Here is a tiny trained network, its code and every weight. The questions are about switching its units off for an input and a target symbol, where a switched-off unit gives its printed mean instead of its output.

import numpy as np


def w(rows, s, z=0):
    codes = np.array(rows[::2]) - 128.0
    scale = np.full(codes.shape[1], s)
    scale[-1] = z or s
    return codes * scale


def f(y):
    return y / 2 * (1 + np.tanh(0.7978845608 * (y + 0.044715 * y**3)))


def softmax(a):
    e = np.exp(a - a.max(-1, keepdims=True))
    return e / e.sum(-1, keepdims=True)


def log_softmax(a):
    a = a - a.max(-1, keepdims=True)
    return a - np.log(np.exp(a).sum(-1, keepdims=True))


def net(x, mask):
    ids = ['ΘΞΣΩαβδμπτ'.index(c) for c in x.split()]
    T = len(ids)
    res = E[ids] + P[:T]
    r = res
    for j in range(3):
        rows = slice(3 * j, 3 * j + 3)
        q, k, v = (r @ M[0][rows].T for M in (Q, K, V))
        z = softmax(np.where(np.tri(T) > 0, q @ k.T / 3**0.5, -1e9)) @ v
        o = O[0][rows]
        res = res + np.where(mask[j], z, o[:, -1]) @ o[:, :-1]
    y = f(res @ A[0][:, :-1].T + A[0][:, -1])
    res = res + np.where(mask[3:27], y, B[0][:, -1]) @ B[0][:, :-1]
    return log_softmax(res[-1] @ U[:, :-1].T + U[:, -1])


Q, K, V, O, A, B = {}, {}, {}, {}, {}, {}
E = w([
[194,175,113],'Θ',
[81,49,180],'Ξ',
[51,9,196],'Σ',
[164,89,209],'Ω',
[176,154,148],'α',
[53,133,78],'β',
[155,163,100],'δ',
[122,137,133],'μ',
[88,137,88],'π',
[202,66,224],'τ',
],0.014)
P = w([
[86,230,231],'0',
[151,72,115],'1',
[81,227,236],'2',
[148,58,134],'3',
[146,94,134],'4',
[82,213,247],'5',
[147,38,156],'6',
[146,113,107],'7',
[85,197,254],'8',
[150,22,173],'9',
[148,133,86],'10',
[88,192,246],'11',
[145,23,173],'12',
[146,138,74],'13',
],0.0054)
Q[0] = w([
[106,217,118],'h1',
[102,201,119],'h1',
[102,220,123],'h1',
[148,126,49],'h2',
[157,69,117],'h2',
[95,156,219],'h2',
[191,137,168],'h3',
[7,102,114],'h3',
[22,103,114],'h3',
],0.012)
K[0] = w([
[149,40,213],'h1',
[141,10,221],'h1',
[148,12,251],'h1',
[136,42,182],'h2',
[130,157,179],'h2',
[111,231,15],'h2',
[179,141,174],'h3',
[13,91,108],'h3',
[70,106,115],'h3',
],0.011)
V[0] = w([
[115,218,26],'h1',
[111,52,208],'h1',
[254,103,177],'h1',
[185,187,119],'h2',
[148,72,201],'h2',
[133,104,236],'h2',
[73,78,116],'h3',
[172,52,175],'h3',
[183,162,138],'h3',
],0.0086)
O[0] = w([
[112,254,126,4],'h1',
[132,19,149,243],'h1',
[173,70,49,109],'h1',
[87,87,178,84],'h2',
[108,197,112,178],'h2',
[112,228,150,215],'h2',
[73,131,122,167],'h3',
[127,198,183,191],'h3',
[192,135,142,95],'h3',
],0.0079,0.0036)
A[0] = w([
[25,154,127,35],'n1',
[45,156,105,254],'n2',
[126,91,195,80],'n3',
[37,152,128,44],'n4',
[184,102,148,106],'n5',
[196,227,246,209],'n6',
[228,198,182,89],'n7',
[110,140,122,210],'n8',
[231,83,129,112],'n9',
[220,188,174,84],'n10',
[40,150,133,45],'n11',
[22,158,125,37],'n12',
[131,84,216,88],'n13',
[116,159,110,210],'n14',
[254,208,182,28],'n15',
[174,215,221,231],'n16',
[163,99,162,94],'n17',
[132,192,36,216],'n18',
[126,77,110,198],'n19',
[198,229,66,189],'n20',
[239,208,184,89],'n21',
[125,198,88,203],'n22',
[69,103,242,231],'n23',
[140,188,116,194],'n24',
],0.0082,0.0065)
B[0] = w([
[53,64,11,138],'n1',
[151,210,163,198],'n2',
[30,103,98,147],'n3',
[59,84,43,134],'n4',
[75,117,108,138],'n5',
[187,67,137,220],'n6',
[96,82,61,160],'n7',
[149,165,151,161],'n8',
[63,126,122,152],'n9',
[80,83,50,153],'n10',
[80,96,94,134],'n11',
[58,90,12,139],'n12',
[36,123,125,163],'n13',
[160,183,128,154],'n14',
[1,117,31,156],'n15',
[215,93,153,214],'n16',
[56,111,100,136],'n17',
[116,180,24,153],'n18',
[129,137,184,173],'n19',
[213,178,54,150],'n20',
[100,89,50,166],'n21',
[135,176,103,150],'n22',
[84,151,181,245],'n23',
[165,180,112,149],'n24',
],0.0086,0.011)
U = w([
[124,118,2,2],'Θ',
[116,163,237,186],'Ξ',
[19,123,129,21],'Σ',
[188,66,215,209],'Ω',
[195,103,94,159],'α',
[52,166,32,217],'β',
[231,191,126,97],'δ',
[234,194,249,96],'μ',
[145,243,144,214],'π',
[69,37,51,31],'τ',
],0.0083,0.0054)

Each question gives the input, a string of symbols that net reads in full, and the target symbol t.
The units are the heads (3 rows each of Q, K, V and O) and the neurons (one row each of A and B). Each row of codes is followed by its name. A weight is (code - 128) times the scale printed after its matrix; where a second scale follows, it is the last column's (O, A, B and U).
mask holds one flag per unit, heads first, then neurons. A switched-off unit (its flag False) gives its mean, the last column of its rows in O or B, instead of its output. The means were averaged over made-up inputs and are rounded, as every weight is.
A unit's drop is (log p(t) with every unit on - log p(t) with that unit switched off) / (log p(t) with every unit on - log p(t) with every unit switched off).
The circuit of an input: a set's keep is (log p(t) with only the set's units on - log p(t) with every unit switched off) / (log p(t) with every unit on - log p(t) with every unit switched off). Starting from the 12 units with the biggest drops (on a tie, the unit counted first), units are removed one at a time, each time the one whose removal leaves the highest keep (on an exact tie, the one counted first), for as long as the keep stays at least 0.8.
circuit, biggest first: the units of the circuit, biggest drop first
most important unit: the unit with the biggest drop
k most important neurons: the k neurons with the biggest drops, biggest first
heads that matter: for each layer, one digit per head in row order, 1 if its drop is at least 0.15 and else 0, layers parted by /
drop of u: that unit's drop, to one decimal
input β Θ Ξ β π α Ξ, target Ξ: most important unit -> h1
input π δ Θ β β π Σ β π, target Σ: heads that matter -> 110
input Ξ Ξ μ, target Ξ: heads that matter -> 100
input τ Ξ α β Ω α β μ δ, target Ω: circuit, biggest first -> [h1, n15]
input β μ β α π β Ω Ω μ τ μ δ, target τ: heads that matter -> 100
input δ Σ δ β α δ Σ Σ β, target Σ: heads that matter -> 101
input Ξ Θ μ, target Ξ: heads that matter -> 110
input Θ Ξ Σ α Θ π Θ β Σ β δ δ, target Σ: heads that matter -> 110
input π β Θ τ β Θ π α β Ω μ, target μ: heads that matter -> 000
input α π Θ Θ Σ α, target Σ: 3 most important neurons -> [n13, n3, n9]
input Σ Σ Ω Ξ π π Ω β Ω β β Θ, target Ω: heads that matter -> 100
input τ Ω Θ Ξ, target Ξ: heads that matter -> 010
input Ξ π δ α β α Θ Ω μ μ α δ, target Ω: circuit, biggest first -> [h1, h2, n15]
input Ξ Σ Σ π α β, target Σ: 2 most important neurons -> [n16, n6]
input τ π β, target τ: circuit, biggest first -> [h1]
input τ Ω μ β τ π, target τ: heads that matter -> 110
input π Ξ Ξ Θ, target Θ: heads that matter -> 011
input Σ β β Ω α δ α, target α: heads that matter -> 101
input Σ Θ μ, target Σ: circuit, biggest first -> [h1, n13, n16, n6]
input Θ Ξ τ τ, target τ: most important unit -> h3
input Ω δ π μ α Θ, target Ω: 2 most important neurons -> [n18, n15]
input δ Σ Σ β π β μ τ π Σ β π, target Σ: drop of h1 -> 1.3
input Ω τ τ μ π β, target τ: drop of h1 -> 1.6
input Θ α Ω β π α π δ β β α α, target Ω: drop of n1 -> 0.1
